Here is a tiny trained network, its code and every weight. The questions are about switching its units off for an input and a class, where a switched-off unit gives its printed mean instead of its output.

import numpy as np


def w(rows, s, z=0):
    codes = np.array(rows[::2]) - 128.0
    scale = np.full(codes.shape[1], s)
    scale[-1] = z or s
    return codes * scale


def f(y):
    return np.maximum(y, 0)


def log_softmax(a):
    a = a - a.max(-1, keepdims=True)
    return a - np.log(np.exp(a).sum(-1, keepdims=True))


def net(x, mask):
    res = np.array(x, float).reshape(1, 7) / 4 @ E
    y = f(res @ A[0][:, :-1].T + A[0][:, -1])
    res = res + np.where(mask, y, B[0][:, -1]) @ B[0][:, :-1]
    return log_softmax(res[-1] @ U[:, :-1].T + U[:, -1])


A, B = {}, {}
E = w([
[174,168,230,2,111,166,196,218],'x0',
[129,150,130,142,136,109,145,126],'x1',
[143,117,124,136,120,138,152,103],'x2',
[139,132,124,128,150,135,121,134],'x3',
[7,76,94,107,219,122,221,165],'x4',
[155,108,53,208,41,149,175,252],'x5',
[139,96,128,127,115,160,132,109],'x6',
],0.012)
A[0] = w([
[146,144,129,177,147,166,155,144,151],'N1',
[98,106,71,220,164,117,38,93,64],'N2',
[123,126,142,117,150,112,125,98,124],'N3',
[42,92,101,114,172,139,175,122,109],'N4',
[79,144,155,66,166,116,110,3,157],'N5',
[68,74,80,105,183,123,163,150,96],'N6',
[121,57,138,143,103,75,99,117,59],'N7',
[139,162,131,106,136,154,153,141,11],'N8',
[123,127,135,146,106,79,125,167,107],'N9',
[116,111,190,127,181,99,88,65,158],'N10',
[161,107,51,103,94,113,164,138,140],'N11',
[146,104,59,177,111,129,150,190,171],'N12',
[99,115,81,177,119,102,93,57,75],'N13',
[189,160,110,138,118,154,104,97,73],'N14',
[108,122,101,179,113,167,113,180,115],'N15',
[79,94,141,141,155,123,157,132,97],'N16',
[84,115,115,172,143,126,122,110,108],'N17',
[118,113,146,93,212,127,92,72,125],'N18',
[211,147,155,166,78,86,32,97,95],'N19',
[158,127,199,64,136,150,171,152,3],'N20',
[91,102,116,163,199,138,165,140,119],'N21',
[128,99,76,153,158,100,99,95,73],'N22',
],0.013,0.0042)
B[0] = w([
[153,95,108,129,106,99,117,106,159],'N1',
[156,127,168,55,169,130,228,180,251],'N2',
[139,127,141,119,111,80,91,126,159],'N3',
[101,215,105,138,118,185,105,28,221],'N4',
[203,72,94,199,60,52,95,165,243],'N5',
[66,193,90,117,172,146,110,67,218],'N6',
[167,135,135,119,122,141,155,132,160],'N7',
[89,105,160,88,134,108,154,114,150],'N8',
[108,98,89,117,121,123,117,160,152],'N9',
[154,64,77,156,72,112,103,169,209],'N10',
[127,83,119,144,138,110,116,128,176],'N11',
[182,65,69,193,109,31,79,187,225],'N12',
[181,135,188,59,164,139,176,160,220],'N13',
[89,156,100,138,113,160,141,88,175],'N14',
[197,82,147,185,89,79,86,119,189],'N15',
[53,191,125,164,131,162,127,113,179],'N16',
[144,138,169,73,125,163,133,155,184],'N17',
[114,102,113,195,107,79,119,152,207],'N18',
[2,227,95,166,145,211,96,16,233],'N19',
[128,127,170,38,167,106,203,185,208],'N20',
[110,148,129,136,136,174,60,78,201],'N21',
[136,136,190,76,190,123,155,202,193],'N22',
],0.0094,0.02)
U = w([
[171,67,66,221,103,59,74,124,235],'0',
[79,221,89,159,152,228,90,8,134],'1',
[161,136,210,38,172,153,216,159,6],'2',
],0.014,0.0011)

Each question gives the input, the list of numbers given to net, and the class t.
The units are the neurons (one row each of A and B). Each row of codes is followed by its name. A weight is (code - 128) times the scale printed after its matrix; where a second scale follows, it is the last column's (A, B and U).
mask holds one flag per neuron, in row order. A switched-off neuron (its flag False) gives its mean, the last column of its row in B, instead of its output. The means were averaged over made-up inputs and are rounded, as every weight is.
A unit's drop is (log p(t) with every unit on - log p(t) with that unit switched off) / (log p(t) with every unit on - log p(t) with every unit switched off).
most important unit: the unit with the biggest drop
top k neurons: the k neurons with the biggest drops, biggest first
drop of u: that unit's drop, to one decimal
input [-7,-4,4,8,0,-4,-7], class 2: most important unit	N2
input [3,-3,-5,-2,-3,1,5], class 1: top 3 neurons	[N2; N13; N22]
input [-8,1,8,4,0,-6,-4], class 2: top 2 neurons	[N2; N13]
input [3,3,4,-4,6,-5,-1], class 1: top 4 neurons	[N4; N12; N6; N16]
input [3,7,-5,6,-4,-3,8], class 1: top 3 neurons	[N12; N19; N2]
input [-8,5,3,8,6,-8,2], class 0: top 4 neurons	[N5; N18; N10; N20]
input [7,-5,-8,-8,-8,-5,5], class 1: top 2 neurons	[N19; N2]
input [5,2,1,-5,-6,-4,-6], class 1: top 2 neurons	[N19; N2]
input [-5,-2,-8,8,-3,-5,6], class 0: top 4 neurons	[N5; N10; N18; N20]
input [4,0,-1,-1,3,-4,6], class 0: top 3 neurons	[N2; N5; N13]
input [-7,-6,-4,4,6,-1,6], class 2: top 2 neurons	[N2; N19]
input [-5,2,7,8,1,-6,-6], class 0: top 2 neurons	[N5; N10]
input [-7,0,8,7,6,0,8], class 2: top 4 neurons	[N2; N13; N19; N22]
input [0,-3,8,3,-2,0,0], class 1: top 2 neurons	[N5; N12]
input [-2,-6,0,-5,0,-1,-5], class 2: most important unit	N12
input [-4,6,-6,4,-4,-6,-8], class 0: drop of N5	1.2
input [-5,-4,0,3,-3,2,8], class 2: drop of N2	0.1
input [-6,0,7,-5,-1,0,0], class 2: drop of N14	0.0
